Below is a small trained network, with its code and all its weights. Each question gives an input and a target symbol and asks what happens when units are switched off, that is, made to give their printed mean instead of their output.

import numpy as np


def w(rows, s, z=0):
    codes = np.array(rows[::2]) - 128.0
    scale = np.full(codes.shape[1], s)
    scale[-1] = z or s
    return codes * scale


def norm(h):
    return h / np.sqrt((h * h).mean(-1, keepdims=True) + 1e-5)


def f(y):
    return y / 2 * (1 + np.tanh(0.7978845608 * (y + 0.044715 * y**3)))


def softmax(a):
    e = np.exp(a - a.max(-1, keepdims=True))
    return e / e.sum(-1, keepdims=True)


def log_softmax(a):
    a = a - a.max(-1, keepdims=True)
    return a - np.log(np.exp(a).sum(-1, keepdims=True))


def net(x, mask):
    ids = ['αβγδεηλμξπτψω'.index(c) for c in x.split()]
    T = len(ids)
    res = E[ids] + P[:T]
    u = 0
    for l in range(2):
        r = norm(res)
        for j in range(2):
            rows = slice(3 * j, 3 * j + 3)
            q, k, v = (r @ M[l][rows].T for M in (Q, K, V))
            z = softmax(np.where(np.tri(T) > 0, q @ k.T / 3**0.5, -1e9)) @ v
            o = O[l][rows]
            res = res + np.where(mask[u + j], z, o[:, -1]) @ o[:, :-1]
        u += 2
        y = f(norm(res) @ A[l][:, :-1].T + A[l][:, -1])
        res = res + np.where(mask[u : u + 8], y, B[l][:, -1]) @ B[l][:, :-1]
        u += 8
    return log_softmax(norm(res)[-1] @ U[:, :-1].T + U[:, -1])


Q, K, V, O, A, B = {}, {}, {}, {}, {}, {}
E = w([
[191,50,103,189,150,182,71,111,58],'α',
[154,168,171,173,117,151,105,145,114],'β',
[64,177,119,107,128,129,143,127,138],'γ',
[64,123,141,186,153,135,184,166,104],'δ',
[225,104,146,122,96,221,130,164,111],'ε',
[97,43,122,81,100,161,166,103,137],'η',
[150,6,124,128,50,80,130,121,69],'λ',
[83,105,89,120,96,197,158,152,154],'μ',
[192,176,143,98,112,154,129,106,188],'ξ',
[174,110,116,135,193,160,182,109,148],'π',
[161,63,161,105,106,120,95,92,141],'τ',
[185,161,121,158,143,183,183,156,48],'ψ',
[183,202,136,149,152,122,108,100,62],'ω',
],0.02)
P = w([
[126,181,75,146,113,97,161,134,83],'0',
[194,91,119,249,156,152,112,59,159],'1',
[134,160,104,139,116,85,135,186,156],'2',
[187,134,137,42,199,115,114,157,102],'3',
[110,100,159,169,115,155,98,67,80],'4',
[104,169,122,124,114,69,163,163,165],'5',
],0.017)
Q[0] = w([
[100,206,111,203,141,213,101,72,133],'0.h1',
[112,92,165,142,56,149,160,30,106],'0.h1',
[138,106,98,106,213,118,128,254,163],'0.h1',
[145,116,125,135,133,175,79,118,67],'0.h2',
[144,132,93,79,191,155,86,150,84],'0.h2',
[98,157,104,231,24,126,117,144,152],'0.h2',
],0.0095)
K[0] = w([
[97,209,84,120,241,143,122,163,118],'0.h1',
[65,105,124,97,165,108,144,118,140],'0.h1',
[247,113,143,165,104,150,126,163,104],'0.h1',
[174,128,99,153,120,182,96,99,1],'0.h2',
[167,180,42,95,120,176,129,114,59],'0.h2',
[86,101,237,100,184,176,51,194,125],'0.h2',
],0.0093)
V[0] = w([
[200,81,166,119,138,126,158,158,127],'0.h1',
[111,126,120,118,170,182,93,157,117],'0.h1',
[13,124,201,82,169,213,168,70,83],'0.h1',
[142,15,209,254,209,21,135,119,67],'0.h2',
[115,159,224,44,44,117,108,88,136],'0.h2',
[14,67,190,113,96,167,68,205,22],'0.h2',
],0.0058)
O[0] = w([
[123,168,122,66,163,157,212,159,179,157],'0.h1',
[103,131,149,124,88,129,164,78,130,100],'0.h1',
[96,50,122,173,125,117,154,195,116,23],'0.h1',
[154,83,64,160,205,187,94,135,96,146],'0.h2',
[88,133,54,104,105,185,1,153,42,12],'0.h2',
[66,202,59,101,146,209,174,75,60,4],'0.h2',
],0.0081,0.0042)
A[0] = w([
[158,174,94,200,106,161,248,207,167,69],'0.n1',
[232,131,6,53,206,66,108,231,73,119],'0.n2',
[194,22,100,92,185,31,98,234,88,163],'0.n3',
[126,78,100,201,139,26,177,138,223,253],'0.n4',
[88,177,159,200,81,152,89,216,177,41],'0.n5',
[129,60,139,66,186,136,174,168,98,109],'0.n6',
[201,154,188,81,201,137,254,73,75,129],'0.n7',
[199,130,126,97,139,201,201,65,71,172],'0.n8',
],0.0069,0.0052)
B[0] = w([
[152,213,211,69,99,165,141,29,82,180],'0.n1',
[162,170,124,75,162,141,88,84,85,187],'0.n2',
[106,217,142,64,128,123,180,103,167,185],'0.n3',
[255,111,60,113,178,177,129,167,137,254],'0.n4',
[18,121,175,141,168,114,102,104,194,129],'0.n5',
[160,164,197,135,139,75,86,159,132,143],'0.n6',
[89,39,163,99,120,99,117,182,105,223],'0.n7',
[84,64,119,159,49,99,81,164,154,197],'0.n8',
],0.0092,0.0086)
Q[1] = w([
[93,2,169,69,195,118,105,228,69],'1.h1',
[149,162,212,99,97,87,98,174,33],'1.h1',
[141,96,153,184,181,122,120,127,148],'1.h1',
[42,96,198,82,216,109,100,143,122],'1.h2',
[139,88,105,62,178,74,84,157,141],'1.h2',
[118,58,178,113,129,106,193,156,81],'1.h2',
],0.0097)
K[1] = w([
[136,108,70,162,70,104,149,163,49],'1.h1',
[166,182,167,116,78,98,145,173,78],'1.h1',
[165,100,152,222,148,122,87,95,121],'1.h1',
[88,156,87,175,8,89,170,73,26],'1.h2',
[125,127,106,146,103,125,136,98,84],'1.h2',
[141,133,120,105,135,120,142,88,75],'1.h2',
],0.011)
V[1] = w([
[172,254,168,151,157,123,141,62,77],'1.h1',
[122,135,62,129,76,143,202,155,116],'1.h1',
[137,61,156,159,145,246,198,66,113],'1.h1',
[151,77,246,125,91,154,33,106,121],'1.h2',
[167,107,56,76,85,131,73,97,136],'1.h2',
[69,179,154,105,79,178,171,45,224],'1.h2',
],0.01)
O[1] = w([
[1,150,147,180,118,90,161,95,100,243],'1.h1',
[105,144,53,112,79,98,133,210,128,155],'1.h1',
[158,79,152,115,104,252,125,148,41,153],'1.h1',
[164,74,217,133,59,137,38,129,62,150],'1.h2',
[211,104,64,100,78,104,99,63,130,189],'1.h2',
[111,110,201,38,102,160,175,81,213,3],'1.h2',
],0.009,0.0054)
A[1] = w([
[118,61,122,238,103,162,86,87,141,254],'1.n1',
[82,157,170,131,146,135,68,22,128,141],'1.n2',
[138,173,131,100,218,52,60,147,124,184],'1.n3',
[191,84,131,224,108,177,70,130,113,114],'1.n4',
[134,137,60,64,129,141,110,121,124,142],'1.n5',
[90,192,101,142,61,217,169,118,171,25],'1.n6',
[133,3,80,170,122,209,90,132,221,250],'1.n7',
[68,153,144,139,151,126,202,124,117,87],'1.n8',
],0.011,0.0055)
B[1] = w([
[106,5,99,164,130,163,111,125,174,237],'1.n1',
[99,78,174,91,180,152,107,169,156,166],'1.n2',
[130,114,108,183,132,167,142,94,111,232],'1.n3',
[100,79,67,137,80,149,77,111,153,255],'1.n4',
[71,167,148,75,98,154,127,127,144,160],'1.n5',
[124,102,148,129,136,145,197,63,154,142],'1.n6',
[108,49,115,132,140,123,52,190,82,248],'1.n7',
[87,123,90,164,157,169,124,143,128,161],'1.n8',
],0.015,0.0089)
U = w([
[136,70,76,179,109,194,69,98,106,179],'α',
[53,56,212,167,164,128,109,158,169,202],'β',
[57,138,61,139,156,47,143,165,196,213],'γ',
[82,184,109,150,205,232,167,215,77,25],'δ',
[149,152,241,96,23,136,79,127,129,133],'ε',
[105,194,85,29,98,176,96,227,121,82],'η',
[143,179,9,70,105,94,137,43,38,61],'λ',
[90,84,156,59,75,168,227,67,157,121],'μ',
[172,185,192,170,100,68,66,99,203,162],'ξ',
[218,115,148,127,215,134,180,126,135,97],'π',
[115,157,137,53,196,181,51,15,122,58],'τ',
[117,155,204,141,100,99,154,155,2,138],'ψ',
[132,133,107,228,182,24,123,49,53,3],'ω',
],0.0089,0.0037)

Each question gives the input, a string of symbols that net reads in full, and the target symbol t.
The units are the heads (3 rows each of Q, K, V and O) and the neurons (one row each of A and B). Each row of codes is followed by its name. A weight is (code - 128) times the scale printed after its matrix; where a second scale follows, it is the last column's (O, A, B and U).
mask holds one flag per unit, layer by layer, with each layer's heads first. A switched-off unit (its flag False) gives its mean, the last column of its rows in O or B, instead of its output. The means were averaged over made-up inputs and are rounded, as every weight is.
A unit's drop is (log p(t) with every unit on - log p(t) with that unit switched off) / (log p(t) with every unit on - log p(t) with every unit switched off).
The circuit of an input: a set's keep is (log p(t) with only the set's units on - log p(t) with every unit switched off) / (log p(t) with every unit on - log p(t) with every unit switched off). Starting from the 12 units with the biggest drops (on a tie, the unit counted first), units are removed one at a time, each time the one whose removal leaves the highest keep (on an exact tie, the one counted first), for as long as the keep stays at least 0.8.
units of the circuit, in order: the units of the circuit, biggest drop first
top k neurons: the k neurons with the biggest drops, biggest first
k most important neurons of layer l: the k neurons of layer l with the biggest drops, biggest first
heads that matter: for each layer, one digit per head in row order, 1 if its drop is at least 0.15 and else 0, layers parted by /
input β ξ η, target η: heads that matter -> 00 / 00
input π ψ γ μ, target π: heads that matter -> 01 / 00
input γ τ ψ μ, target γ: units of the circuit, in order -> 1.h1, 0.h1
input τ ψ γ ε, target τ: heads that matter -> 01 / 10
input λ ω λ ω, target λ: heads that matter -> 00 / 01
input δ α ω ξ, target δ: heads that matter -> 01 / 01
input ψ τ β ω, target ψ: top 2 neurons -> 0.n7, 0.n1
input η π ε μ, target η: heads that matter -> 00 / 10
input ξ π π π η ψ, target ψ: heads that matter -> 00 / 00
input ε π π π, target ε: heads that matter -> 00 / 01
input μ δ μ μ, target μ: heads that matter -> 01 / 01
input β γ π γ, target β: heads that matter -> 00 / 11
input ψ λ τ ξ, target ψ: heads that matter -> 00 / 11
input β ψ λ ω, target β: units of the circuit, in order -> 0.n4, 1.h1, 1.n2
input γ λ ψ ω, target γ: heads that matter -> 11 / 11
input ω π α τ, target ω: heads that matter -> 00 / 11
input δ η π ε, target δ: heads that matter -> 00 / 01
input μ μ δ δ, target μ: units of the circuit, in order -> 1.h2, 0.h2
input ξ μ α γ, target ξ: heads that matter -> 01 / 00
input λ λ β, target β: top 3 neurons -> 1.n2, 0.n5, 0.n3
input α γ γ δ λ τ, target τ: 3 most important neurons of layer 1 -> 1.n2, 1.n3, 1.n5
input π ψ π ω, target π: units of the circuit, in order -> 0.h2, 1.n7
input β γ ω β, target β: units of the circuit, in order -> 1.h1, 1.n2
input δ π α γ, target δ: units of the circuit, in order -> 1.h2, 0.h2, 1.h1
input α γ β α ε τ, target τ: top 2 neurons -> 0.n3, 1.n2
input γ η γ δ τ ε, target ε: 2 most important neurons of layer 0 -> 0.n7, 0.n1
input μ ω π, target π: most important neuron of layer 0 -> 0.n4
input η τ γ, target γ: top neuron -> 0.n5
input λ β π, target π: top neuron -> 0.n3
input ω π ψ π, target ω: top neuron -> 1.n3
